Here is a tiny trained network, its code and every weight. The questions are about switching its units off for an input and a class, where a switched-off unit gives its printed mean instead of its output.

import numpy as np


def w(rows, s, z=0):
    codes = np.array(rows[::2]) - 128.0
    scale = np.full(codes.shape[1], s)
    scale[-1] = z or s
    return codes * scale


def f(y):
    return y / 2 * (1 + np.tanh(0.7978845608 * (y + 0.044715 * y**3)))


def log_softmax(a):
    a = a - a.max(-1, keepdims=True)
    return a - np.log(np.exp(a).sum(-1, keepdims=True))


def net(x, mask):
    res = np.array(x, float).reshape(1, 6) / 4 @ E
    y = f(res @ A[0][:, :-1].T + A[0][:, -1])
    res = res + np.where(mask, y, B[0][:, -1]) @ B[0][:, :-1]
    return log_softmax(res[-1] @ U[:, :-1].T + U[:, -1])


A, B = {}, {}
E = w([
[78,57,163,145,184,153,239,143],'x0',
[115,160,125,217,139,68,112,254],'x1',
[81,136,109,168,159,169,135,142],'x2',
[64,108,196,81,46,106,133,163],'x3',
[108,194,189,99,161,171,63,133],'x4',
[135,147,205,201,93,166,124,102],'x5',
],0.0082)
A[0] = w([
[154,113,122,183,122,100,125,176,215],'N0',
[113,218,137,134,133,157,63,108,229],'N1',
[29,74,114,86,68,57,142,199,208],'N2',
[152,66,120,130,146,179,190,97,53],'N3',
[127,100,148,111,33,110,147,127,198],'N4',
[76,101,106,126,136,168,164,85,226],'N5',
[156,95,133,122,102,161,194,83,91],'N6',
[111,188,169,12,93,188,55,95,198],'N7',
[165,138,2,142,157,100,106,140,252],'N8',
[142,148,166,181,75,145,116,118,226],'N9',
[71,81,124,137,182,153,165,140,140],'N10',
[173,79,81,94,172,152,160,60,226],'N11',
[31,119,132,171,190,152,205,132,211],'N12',
[82,58,135,135,182,156,185,118,178],'N13',
[89,119,122,112,183,145,178,160,198],'N14',
[156,127,104,131,125,69,136,189,165],'N15',
[229,140,72,106,151,93,100,128,162],'N16',
[163,71,134,132,118,209,198,70,167],'N17',
[130,233,120,252,132,152,67,150,244],'N18',
[84,137,174,90,30,118,126,142,160],'N19',
],0.0085,0.0028)
B[0] = w([
[162,155,105,82,150,137,152,127,183],'N0',
[152,202,106,126,171,95,88,150,211],'N1',
[152,98,100,162,88,184,170,129,248],'N2',
[104,131,151,215,90,128,147,181,185],'N3',
[138,106,47,111,82,138,148,114,195],'N4',
[148,140,148,137,139,152,162,142,195],'N5',
[151,110,105,187,98,123,140,161,176],'N6',
[142,171,73,9,184,128,97,79,253],'N7',
[194,93,122,111,202,144,152,138,215],'N8',
[142,145,62,79,134,117,108,144,187],'N9',
[56,156,194,136,128,168,137,145,200],'N10',
[190,110,153,155,167,150,161,160,222],'N11',
[71,217,234,141,183,208,155,137,247],'N12',
[83,157,167,212,121,185,158,163,228],'N13',
[78,143,142,145,127,180,137,117,198],'N14',
[163,99,105,116,132,146,150,104,177],'N15',
[146,95,153,37,177,168,152,78,188],'N16',
[151,101,94,189,116,127,166,172,219],'N17',
[191,255,127,103,232,46,10,229,247],'N18',
[144,121,63,79,101,154,139,69,211],'N19',
],0.008,0.0079)
U = w([
[48,88,200,143,77,22,101,109,20],'0',
[148,51,116,98,128,195,241,66,209],'1',
[164,56,68,199,3,82,174,154,162],'2',
[51,174,107,53,58,127,84,33,156],'3',
[183,196,134,94,214,48,50,170,189],'4',
[8,157,248,226,107,182,191,185,121],'5',
[106,49,143,145,122,34,132,77,36],'6',
[56,76,185,179,84,24,89,73,6],'7',
],0.0072,0.0027)

Each question gives the input, the list of numbers given to net, and the class t.
The units are the neurons (one row each of A and B). Each row of codes is followed by its name. A weight is (code - 128) times the scale printed after its matrix; where a second scale follows, it is the last column's (A, B and U).
mask holds one flag per neuron, in row order. A switched-off neuron (its flag False) gives its mean, the last column of its row in B, instead of its output. The means were averaged over made-up inputs and are rounded, as every weight is.
A unit's drop is (log p(t) with every unit on - log p(t) with that unit switched off) / (log p(t) with every unit on - log p(t) with every unit switched off).
The circuit of an input: a set's keep is (log p(t) with only the set's units on - log p(t) with every unit switched off) / (log p(t) with every unit on - log p(t) with every unit switched off). Starting from the 12 units with the biggest drops (on a tie, the unit counted first), units are removed one at a time, each time the one whose removal leaves the highest keep (on an exact tie, the one counted first), for as long as the keep stays at least 0.8.
circuit, biggest first: the units of the circuit, biggest drop first
most important unit: the unit with the biggest drop
top k neurons: the k neurons with the biggest drops, biggest first
drop of u: that unit's drop, to one decimal
input [-1,-5,-2,0,5,2], class 3: circuit, biggest first : (N18 N7)
input [-6,0,-3,-3,-7,-1], class 1: circuit, biggest first : (N18 N16)
input [6,8,-8,2,-2,0], class 1: circuit, biggest first : (N15 N18)
input [6,-8,-7,-2,-6,7], class 5: circuit, biggest first : (N13 N3)
input [-4,0,7,8,4,-1], class 3: most important unit : N19
input [1,5,7,-8,-8,-8], class 1: circuit, biggest first : (N16 N1)
input [2,-4,2,7,4,-5], class 3: circuit, biggest first : (N7 N8)
input [1,4,-8,-3,-6,2], class 1: top 2 neurons : (N18 N16)
input [6,6,-8,-2,1,-6], class 5: top 3 neurons : (N7 N19 N4)
input [6,7,-7,-4,-8,0], class 5: top 2 neurons : (N7 N12)
input [2,1,-4,0,-1,5], class 2: top 3 neurons : (N12 N7 N18)
input [6,6,-6,7,-1,-4], class 1: top 3 neurons : (N2 N19 N15)
input [3,0,7,-1,6,6], class 4: top 2 neurons : (N18 N1)
input [-2,-4,1,-2,-4,6], class 2: top neuron : (N12)
input [0,-7,5,3,6,-5], class 3: top 3 neurons : (N18 N7 N8)
input [2,8,7,-3,-4,2], class 4: top 2 neurons : (N18 N0)
input [-3,-2,-4,-3,-6,1], class 1: top 2 neurons : (N18 N16)
input [3,4,-1,-4,-7,-5], class 1: drop of N8 : 0.2
input [2,-7,-6,8,-5,-2], class 2: drop of N8 : 0.1
input [0,-5,5,3,5,8], class 4: most important unit : N1
input [-1,-7,4,0,-5,8], class 2: drop of N17 : 0.1
input [-1,5,0,7,1,5], class 4: drop of N18 : 0.6
